Here is a tiny trained network, its code and every weight. The questions are about switching its units off for an input and a class, where a switched-off unit gives its printed mean instead of its output.

import numpy as np


def w(rows, s, z=0):
    codes = np.array(rows[::2]) - 128.0
    scale = np.full(codes.shape[1], s)
    scale[-1] = z or s
    return codes * scale


def f(y):
    return np.maximum(y, 0)


def log_softmax(a):
    a = a - a.max(-1, keepdims=True)
    return a - np.log(np.exp(a).sum(-1, keepdims=True))


def net(x, mask):
    res = np.array(x, float).reshape(1, 4) / 4 @ E
    y = f(res @ A[0][:, :-1].T + A[0][:, -1])
    res = res + np.where(mask, y, B[0][:, -1]) @ B[0][:, :-1]
    return log_softmax(res[-1] @ U[:, :-1].T + U[:, -1])


A, B = {}, {}
E = w([
[116,111,34,136],'x0',
[132,64,149,192],'x1',
[128,128,128,129],'x2',
[248,142,122,140],'x3',
],0.018)
A[0] = w([
[157,73,186,233,8],'N1',
[140,103,99,97,151],'N2',
[118,120,252,117,167],'N3',
[88,108,128,120,98],'N4',
[171,136,157,90,133],'N5',
[165,161,154,110,136],'N6',
[95,7,61,161,122],'N7',
[106,106,243,129,54],'N8',
[203,130,85,199,181],'N9',
[131,124,61,109,122],'N10',
[85,96,116,205,120],'N11',
[165,186,171,96,131],'N12',
[151,51,167,163,97],'N13',
[107,147,235,153,212],'N14',
[86,34,172,151,155],'N15',
[80,82,121,112,158],'N16',
[82,40,93,152,115],'N17',
[124,100,104,154,94],'N18',
[51,145,155,109,117],'N19',
[171,109,98,165,176],'N20',
[160,67,178,193,204],'N21',
[95,235,85,86,132],'N22',
[143,117,50,110,69],'N23',
[237,97,89,152,18],'N24',
[177,175,181,113,129],'N25',
[152,134,155,92,133],'N26',
[118,119,216,107,137],'N27',
[67,162,131,113,151],'N28',
[143,93,152,179,177],'N29',
[169,205,173,106,131],'N30',
],0.011,0.012)
B[0] = w([
[235,114,123,2,173],'N1',
[107,126,120,145,162],'N2',
[148,91,88,78,241],'N3',
[171,167,167,101,154],'N4',
[128,154,144,142,182],'N5',
[114,166,158,150,184],'N6',
[115,192,164,211,206],'N7',
[22,46,50,210,184],'N8',
[174,108,145,44,239],'N9',
[128,66,109,114,174],'N10',
[127,154,154,159,176],'N11',
[128,173,176,145,202],'N12',
[150,91,85,80,174],'N13',
[206,150,147,40,252],'N14',
[131,150,154,126,208],'N15',
[121,144,136,173,186],'N16',
[126,178,154,165,185],'N17',
[100,147,149,138,144],'N18',
[175,75,87,72,195],'N19',
[182,172,142,69,201],'N20',
[38,72,65,202,232],'N21',
[125,41,72,101,217],'N22',
[148,92,123,83,165],'N23',
[50,27,35,155,195],'N24',
[118,187,180,150,203],'N25',
[115,149,151,136,167],'N26',
[141,62,68,100,200],'N27',
[134,76,87,113,193],'N28',
[86,129,113,184,194],'N29',
[115,184,197,150,211],'N30',
],0.0098,0.014)
U = w([
[204,122,142,49,30],'0',
[74,81,66,174,254],'1',
[127,241,254,201,93],'2',
],0.012,0.0016)

Each question gives the input, the list of numbers given to net, and the class t.
The units are the neurons (one row each of A and B). Each row of codes is followed by its name. A weight is (code - 128) times the scale printed after its matrix; where a second scale follows, it is the last column's (A, B and U).
mask holds one flag per neuron, in row order. A switched-off neuron (its flag False) gives its mean, the last column of its row in B, instead of its output. The means were averaged over made-up inputs and are rounded, as every weight is.
A unit's drop is (log p(t) with every unit on - log p(t) with that unit switched off) / (log p(t) with every unit on - log p(t) with every unit switched off).
unit that matters most: the unit with the biggest drop
k most important neurons: the k neurons with the biggest drops, biggest first
drop when u is switched off: that unit's drop, to one decimal
input [0,-5,-3,-6], class 0: unit that matters most => N21
input [-6,5,-1,0], class 1: 4 most important neurons => N21; N8; N29; N9
input [8,4,4,8], class 1: 2 most important neurons => N24; N14
input [0,0,-6,-6], class 0: 4 most important neurons => N21; N24; N8; N19
input [-5,4,-3,-1], class 1: 2 most important neurons => N8; N21
input [-4,0,8,-6], class 0: 4 most important neurons => N14; N21; N24; N19
input [1,5,-3,6], class 1: 4 most important neurons => N21; N24; N14; N29
input [6,5,2,8], class 1: 3 most important neurons => N24; N21; N14
input [-6,2,2,-1], class 1: 3 most important neurons => N8; N21; N9
input [1,5,-3,5], class 1: 3 most important neurons => N21; N24; N14
input [1,1,6,-8], class 2: drop when N17 is switched off => 0.2
